129  133  150  143  114  129  139 out 143, 150
114  113  107  115  123 out 107, 123
144  124  152  135  144 out 152, 152
140  119  151  141  127 out 151, 151
155  122  109  144  132  132  129 out 144, 155
139  118  106  144  136  134  137 out 144, 144
---
[[135 117 126 125 134]
 [100 103 112 125 122]]	135

[[117 109 103 136 152  98]
 [121 116 120 129 137 119]
 [127 117 112 129 141 105]]	121

[[154 145 149 149]
 [145 148 155 150]]	154

[[130 148 125 116 117]
 [153 144 122 104 140]]	130

[[124 122 128 141 127 131 128]
 [118 116 127 128 127 133 150]]	124

[[122 140 108 130 122 131]
 [130 113 133 114 130  99]]	122

[[124 151 108 142]
 [135 113 140 128]]	124

[[115 148  99 147 117 149]
 [143 108 143 114 153 118]]	115

[[103 155 101 105]
 [122 145 117 132]]	103
---
[[155 135 138 134 140]
 [135 137 136 138 138]] --> 137

[[141 127 140 127  99 143]
 [106 107 145 140 141 135]] --> 107

[[149 125 114 113]
 [112 104 134 131]] --> 104

[[116 149 124 107 148]
 [118 128 129 135 144]] --> 128

[[124 137 126 127 113]
 [121 141 125 124 106]] --> 141

[[131 100 139 133]
 [142 101 108 131]] --> 101

[[126 133 107 132]
 [127 141 153 139]] --> 141
---
[[124 127 155 127 131 133 122]
 [129 141 114 130 126 120 125]
 [127 121 155 124 130 137 132]] | 127

[131 132 149 111 157 143] | 132

[[115 122 143 140 113 139]
 [121 133 125 142 104 137]] | 122

[[104 132 144 120]
 [127 142 143 117]] | 132

[144 102 120 153 121 131] | 102

[[128 125 127 135 123 126 118]
 [121 120 126 131 126 144 137]
 [131 126 115 132 127 131 106]] | 125

[[122 100 127 126 128 111]
 [139 101 130 132 122 122]] | 100
---
[126 142 132 111 104] out 132

[[133 134 133 134]
 [131 128 144 106]
 [132 133 132 133]] out 134

[[130 114 120 147 120 127 109]
 [110 118 137 104 141 128 146]] out 120

[[124 140 120 122 100]
 [120 132 126 134 103]] out 120

[[131 125 128 115 128 121 128]
 [119 143 128 150 119 147 116]] out 128

[[120 130 138 121 111 156]
 [104 127 123 133 115 146]
 [108 149 112 136 131 113]] out 121

[[127 152 153 153]
 [127 150 151 151]] out 152
---
((113, 128, 105, 131, 113, 148), (135, 121, 118, 105, 116, 105), (102, 121, 116, 148, 138, 127)) 148
((132, 131, 125, 129, 122, 132), (128, 124, 125, 122, 127, 130), (130, 123, 105, 130, 99, 157)) 132
((146, 132, 110, 139), (122, 129, 147, 153), (112, 130, 150, 148)) 139
((120, 106, 140, 130, 131, 125, 130), (128, 130, 99, 132, 127, 121, 116), (135, 133, 108, 133, 120, 137, 115)) 130
((132, 107, 139, 142, 127, 143), (131, 136, 118, 127, 130, 123), (116, 116, 134, 119, 108, 119)) 143
((137, 131, 124, 131, 132, 127), (142, 129, 131, 129, 126, 133), (153, 126, 133, 130, 129, 131)) 127
((117, 148, 131, 124, 120, 129, 104), (111, 150, 118, 112, 109, 105, 100), (131, 118, 111, 133, 137, 121, 142)) 104
((111, 122, 126, 104, 151), (119, 137, 112, 128, 131), (128, 118, 139, 128, 134)) 151
((134, 138, 127, 133, 115), (134, 147, 133, 128, 120), (134, 151, 127, 128, 120)) 115
((145, 120, 138, 132, 139, 126), (109, 121, 146, 132, 111, 126), (146, 134, 141, 150, 141, 141)) 126
---
[[128 123 142 110 148]
 [133 145 104 115 142]] --> 133

[126 103 149 113 133 120] --> 103

[155 131 135 132 145] --> 155

[129 128 126 100 129 130 134] --> 126

[[151 132 140 116 137 137]
 [111 137 123 140 119 120]
 [125 140 134 120 128 136]] --> 140

[108 119 148 111 138 106 147] --> 148
---
[142, 139, 129, 148, 104, 144, 119] → 129

[[125, 133, 119, 153, 144, 117, 130],
 [131, 115, 144, 111, 114, 144, 125],
 [141, 122, 124, 106, 112, 142, 131]] → 124

[133, 113, 98, 115, 138, 131, 140] → 98

[[107, 123, 119, 107, 130, 105, 118],
 [136, 155, 129, 118, 150, 104, 119]] → 129

[[131, 108, 126, 117, 140, 138, 145],
 [128, 130, 102, 138, 147, 110, 121]] → 102

[153, 128, 105, 119, 113, 117, 130] → 105

[146, 142, 149, 114, 135, 138, 123] → 149

[[136, 119, 133, 143, 126, 117, 106],
 [130, 117, 127, 132, 130, 136, 119],
 [132, 124, 134, 140, 125, 122, 110]] → 134

[123, 149, 110, 136, 139, 131, 148] → 110

[124, 140, 119, 157, 151, 137, 129] → 119
---
[104 119 140 128 114 147] --> 128

[[126 135 134 124 128 132 121]
 [140 109 124 131 132 120 153]] --> 132

[136 127 150 156 114 129 126] --> 114

[[110 140 128 151]
 [136 138 131 139]
 [127 129 140 135]] --> 129

[[125 130 129  99 123]
 [118 139 122 146 132]
 [116 140 124 113 125]] --> 124

[139 135 115 148 136 102 103] --> 136

[[118 115 120 135]
 [142 134 134 112]
 [117 134 121 151]] --> 134

[[125 137 119 149]
 [130 110 151 101]] --> 110

[[116 132 125 105 104 118 115]
 [147 150 124 135 142 149 108]
 [117 147 138 128 120 139 148]] --> 120
---
[[137 133 117 122 130]
 [103 149 123 147 133]
 [119 132 135 115 128]] 135

[[106 125 129 126]
 [121 126 129 110]
 [121 128 127 131]] 127

[[143 131 101 110 133]
 [150 136 130 121 127]
 [135 138 111 138 134]] 111

[[127 122 145 136 131 123  99]
 [118 121 146 118 114 125 149]
 [147 119 122 113 119 129 121]] 122

[[129 111 137 111 106 138]
 [144 155 124 139 133 148]
 [140 136 137 119 116 149]] 137

[[131 132 116 131 143 111 125]
 [123 108 120 147 133 128 131]
 [142  98 152 112 141 108 115]] 152

[[102 140 120 129 114]
 [125 151 133 118 120]
 [124 107 137 111 141]] 137

[[129 113 110 146 105]
 [123 121 131 127 137]
 [125 122 140 136 117]] 140
---
112,115,131,134,146
148,137,131,125,114
106,119,121,136,142
-> 148, 106

147,118,104,137,135,119 -> 147, 104

125,120,131,123,122,127,142
118,123,130,132,126,134,131
134,144,108,128,141,131,106
-> 144, 106

127,152,104,99,108 -> 152, 99

158,152,150,122,105 -> 158, 105

125,111,140,151,138,124 -> 151, 111

136,103,152,99,120 -> 152, 99
---
[[130 140 133 137 128 135 121]
 [134 150 140 142 124 141 109]] result: 142

[110 150 112 125 152 131] result: 150

[107 156 124 149] result: 149

[109 156 143 123 112] result: 143

[[123 154 134 113]
 [137 138 136 140]] result: 140

[[144 126 117 118 131 152]
 [108 119 127 125 133 109]
 [141 135 133 111 124 148]] result: 148
---
126  126  122  106  129  127  129
127  127  124  140  129  108  129
123  121  127  140  129  133  125
⇒ 126

107  116  136  131  137 ⇒ 116

118  145  142  123
119  138  149  122
116  145  146  120
⇒ 145

124  110  129  112  142  155 ⇒ 110

143  133  147  101 ⇒ 133

122  154  147  101  148 ⇒ 154

157  119  154  136  135  132
157  139  144  136  135  132
⇒ 119

130  137  150  128  131
145  131  138  128  133
135  136  141  128  132
⇒ 137

115  127  122  117  151  108  138 ⇒ 127

147  101  126  149 ⇒ 101
---
[[128 128 131 120 141 140 120 123 123 125 116 137 120 133 125]
 [131 130 110 122 122 124 134 126 130 144 124 123 122 136 125]
 [122 123 130 123 126 127 121 128 131 119 123 128 121 128 127]
 [120 145 125 125 142 131 138 123 111 127 142 129 139 146 123]
 [137 129 111 129 140 132 133 124 133 138 108 142 106 116 119]
 [117 123 142 125 116 121 118 128 130 113 133 112 133 125 135]] => 128

[[130 134 106 150 144 130]
 [131 127 107 127 139 135]
 [130 127 125 114 143 133]
 [131 124 136 102 139 122]
 [124 123 134 103 143 128]] => 130

[[107 143 111 138 123 106 144]
 [106 113 148 108 109 147 141]
 [131 143 146 147 147 152 138]
 [135 120 114 143 134 149 114]
 [126 143 149 145 151 145 146]] => 107

[[135 123 119 116 120 130]
 [130 125 114 126 122 133]
 [150 132 140 120 145 120]
 [117 127 129 137 122 135]
 [116 125 111 122 139 116]
 [140 123 132 114 120 124]] => 135

[[126 123 103 133 119 137 130 122 119 115 141 148 154]
 [149 114 147 109 114 108 105 124 113 133 131 149 134]
 [113 152 144 144 129 148 151 130 142 120 107 121 109]
 [139 145 110 115 111 104 106 115 137 107 108 106 125]
 [118 109 140 143 152 128 119 113 131 109 147 127 128]
 [127 128 147 119 104 144 133 135 153 153 119 138 148]
 [120 109 142 122 121 107 115 115 119 130 143 108 110]
 [120 129 112 135 112 110 129 138 126 112 128 116 144]] => 126
---
[[123 139 115 120 141 124]
 [125 128 123 118 152 119]
 [113 125 131 121 114 130]] Answer: 139

[[125 129 128 157 132]
 [124 139 135 120 125]
 [127 127 128 132 133]] Answer: 129

[[113 118 129 146 126 124 134]
 [132 135 118 113 129 138 117]
 [100 138 146 122 134 145 121]] Answer: 118

[[129 129 134 111]
 [127 102 136 146]
 [132 117 148 138]] Answer: 129

[[143 131 115 130 135 128]
 [124 126 131 126 140 144]
 [124 118 134 125 103 134]] Answer: 131

[[137 107 105 122 151 154 104]
 [115 114 148 143 148 123 144]
 [138 130 145 121 116 121 148]] Answer: 107

[[124 129 117 122 126 119 123]
 [137 133 116 109 123 123 120]
 [115 120 132 109 151 139 136]] Answer: 129
